[[ 29  44]
 [-26 -28]
 [ -9 -37]
 [ -2  -2]
 [-28   1]]
->
[ 44 -26]

[[-22  19 -12 -56  12]
 [ -7  -1 -15  -7  -9]
 [ 16   0  26 -13  21]
 [-53 -35  -8 -18 -41]]
->
[ 12  -7  26 -35]

[[-44  -5]
 [ 43  25]]
->
[-5 43]

[[ -9 -23  36 -13]
 [-30 -10 -12  -1]
 [ 40  32 -36  16]
 [-31 -49  14   6]
 [ -2   1  32 -16]]
->
[-13 -12  32 -31]

[[ 14 -17]
 [-33 -41]
 [-13  27]]
->
[-17 -33]

[[-11  23  -1  12 -25]
 [ 12   9  32 -12 -34]
 [ -8  47  41 -27 -12]]
->
[-25 -12  41]

[[-28  26 -30 -28  41]
 [  0   1  13   7   9]
 [ 23  17  -2  14  15]]
->
[41  7 -2]

[[40 33 29]
 [41 32 29]
 [23 41 38]]
->
[29 32 23]
---
[[ -5  16  -6   3  23  33  -8  11 -42 -15  35  11  18  16   1]
 [ 36   1  27   2  28 -17  13  33  -2  18 -21  -5  -9 -18 -15]
 [  0 -20  -4  -9   3  17 -12   1  15 -15  23 -15  18  14  -5]
 [ 29  -7   9  -3  45  39 -10  38 -19 -14  19 -14  23  22 -28]]
->
[[ 29   0  36  -5]
 [ -7 -20   1  16]
 [  9  -4  27  -6]
 [ -3  -9   2   3]
 [ 45   3  28  23]
 [ 39  17 -17  33]
 [-10 -12  13  -8]
 [ 38   1  33  11]
 [-19  15  -2 -42]
 [-14 -15  18 -15]
 [ 19  23 -21  35]
 [-14 -15  -5  11]
 [ 23  18  -9  18]
 [ 22  14 -18  16]
 [-28  -5 -15   1]]

[[ -6 -30  44 -44]
 [-11 -21  35 -34]
 [-12 -19  33 -32]
 [-13 -17  30 -31]
 [-10 -24  38 -37]
 [-16 -14  25 -31]
 [-14 -15  27 -31]
 [ -9 -26  41 -40]]
->
[[ -9 -14 -16 -10 -13 -12 -11  -6]
 [-26 -15 -14 -24 -17 -19 -21 -30]
 [ 41  27  25  38  30  33  35  44]
 [-40 -31 -31 -37 -31 -32 -34 -44]]

[[ 37 -42  32  20  -9   6  46]
 [-22  -2   1  -6   9   2   9]
 [-15 -14  30 -21  -2   1  -8]
 [  3  12  27 -14  12  32  34]
 [ 10   5   8   0   8  10  23]]
->
[[ 10   3 -15 -22  37]
 [  5  12 -14  -2 -42]
 [  8  27  30   1  32]
 [  0 -14 -21  -6  20]
 [  8  12  -2   9  -9]
 [ 10  32   1   2   6]
 [ 23  34  -8   9  46]]

[[-24 -32 -21  45 -33 -17 -20 -28 -13 -40]
 [ 48  38  30  49 -11  31 -10 -11  -8  43]]
->
[[ 48 -24]
 [ 38 -32]
 [ 30 -21]
 [ 49  45]
 [-11 -33]
 [ 31 -17]
 [-10 -20]
 [-11 -28]
 [ -8 -13]
 [ 43 -40]]

[[  0  21  10   6]
 [  4  45   3   2]
 [ -7 -11  -3  -9]
 [ 15   9  13   9]
 [-10 -12 -18  -6]
 [ -1 -18  -5  -4]
 [-11  11  -4  -3]
 [-23  12 -10 -15]
 [-24 -12 -18 -16]
 [ -7  31  -5  -2]]
->
[[ -7 -24 -23 -11  -1 -10  15  -7   4   0]
 [ 31 -12  12  11 -18 -12   9 -11  45  21]
 [ -5 -18 -10  -4  -5 -18  13  -3   3  10]
 [ -2 -16 -15  -3  -4  -6   9  -9   2   6]]

[[-40 -15  36  28  -9  19 -11 -35  11  22]
 [  4 -34 -39 -16  10 -20  24  21 -35  27]]
->
[[  4 -40]
 [-34 -15]
 [-39  36]
 [-16  28]
 [ 10  -9]
 [-20  19]
 [ 24 -11]
 [ 21 -35]
 [-35  11]
 [ 27  22]]
